cols: F W R U
D: [147 102 138 169]
Y: [ 92 103  81  92]
G: [ 92 103 119 110]
N: [ 73 118 148 136]
M: [ 73 118 153 112]
A: [ 84 138 151 154]
down: [102 103 103] -> W
down: [92 92 73] -> F
down: [148 153] -> R
down: [119 148] -> R
down: [ 81 119 148 153 151] -> R

cols: Nizuk gigo reli Zifer Tovo gar nodu dibiv pep tumok
E: [173 150 151 130 133 133 153 166 136 148]
Z: [129 149 131 140 144 141 125 132 147 132]
S: [ 86 117  74 106 130 136  84  82 122  89]
L: [125 104  80  99 130 110 108  91  92  93]
P: [157 136 126 126 148 136 141 127 128 126]
down: [153 125] -> nodu
down: [106  99 126] -> Zifer
down: [108 141] -> nodu
down: [132  89  93 126] -> tumok
down: [141 136 110] -> gar

cols: Sis vobu mopoz guke
V: [121 147  80 176]
X: [126 137 118 139]
C: [128 135 135 123]
Q: [121 145  83 172]
B: [133 115 170  86]
K: [129 132 127 130]
H: [129 129 127 130]
T: [135 113 170  88]
J: [127 136 128 129]
down: [ 80 118 135  83] -> mopoz
down: [126 128 121 133 129 129 135 127] -> Sis
down: [123 172  86] -> guke
down: [123 172  86 130 130] -> guke

cols: siga ren gova Riset nos lel taso
duk: [143 126 141 154 131 142 133]
mabam: [143 165 145 111 172 147 174]
Nus: [144 134 146 146 139 145 141]
tidu: [145 129 146 152 133 144 135]
linap: [141 149 139 127 157 140 159]
gelo: [142 138 139 140 145 139 147]
banur: [141 149 139 127 111 142 113]
koso: [143 160 144 116 167 145 170]
Gamuv: [142 131 141 148 137 140 139]
liv: [144 124 146 156 129 145 131]
Kefid: [142 131 141 148 137 140 132]
down: [129 137] -> nos
down: [131 172 139 133 157 145 111 167 137 129] -> nos
down: [138 149 160 131 124 131] -> ren
down: [145 146 146 139] -> gova
down: [143 144 145 141] -> siga
which: [143 126 141 154 131 142 133] -> duk

cols: somo giluf nad Guzik Momar tofur
ruri: [102 180 102 170 103 118]
Siv: [126 152 130 137 150 121]
pedip: [156 120 162 123 164 105]
rutez: [114 165 117 156 118 105]
Fivut: [126 152 130 146 131 103]
dobeb: [134 144 139 142 140 107]
Sede: [146 131 151 133 153 114]
Tisuz: [132 145 136 144 138 117]
kipo: [144 132 150 133 152 110]
Musud: [155 120 161 125 164 114]
down: [120 165 152 144 131 145 132 120] -> giluf
down: [152 120 165 152 144 131] -> giluf
down: [130 162 117] -> nad
down: [170 137 123 156 146 142 133] -> Guzik
down: [152 144] -> giluf
down: [137 123 156] -> Guzik

cols: Zop Lezeg felu geli
Valir: [121 126 127 128]
ler: [121 126 127  98]
mitu: [121 126 127 121]
which: [121 126 127 121] -> mitu
which: [121 126 127  98] -> ler

cols: kap Dezi Dak noz bakuf sinog zerid gup
vav: [178 134 124 173  82 136 135 103]
gitip: [175 119  96 175  81 121 126  83]
soru: [179 147 142 176  85 121 126  83]
tenez: [179 163 154 173 102 149 130  87]
down: [176 173] -> noz
down: [ 96 142] -> Dak

cols: moliz bot tagas rige nizar Besef
munu: [131 144 135 142 136 112]
rom: [138 138 141 138 143 114]
butod: [124 152 126 149 128 120]
lubo: [124 152 127 149 128 115]
sizu: [153 121 156 128 159 124]
bamo: [169 103 174 114 177 120]
nalot: [146 129 150 132 152 116]
down: [152 152 121 103 129] -> bot
down: [138 152 152] -> bot
down: [149 128 114] -> rige
down: [153 169] -> moliz
down: [142 138 149 149 128 114] -> rige
down: [149 149 128 114] -> rige
down: [127 156 174] -> tagas

cols: Fifis geguv Vena fomak vok Mis zufut nul
seli: [123 125 130 181  90 141  89 154]
Nukoz: [117 136 122 160 141 120 107  96]
vuf: [156 111 123 132 126 128 135 124]
vero: [162  89 149 171  95 159 118 157]
down: [123 149] -> Vena
down: [120 128] -> Mis
down: [107 135 118] -> zufut
down: [141 126] -> vok

cols: kotu masel tufud diler
zed: [146 139 144 142]
Moga: [160 157 123 163]
soso: [146 138 145 142]
Fel: [121 104 181 106]
bami: [127 114 170 117]
fozu: [140 130 153 133]
down: [160 146 121 127] -> kotu
down: [139 157 138 104] -> masel
down: [127 140] -> kotu
down: [139 157] -> masel
down: [138 104 114 130] -> masel
down: [160 146 121] -> kotu

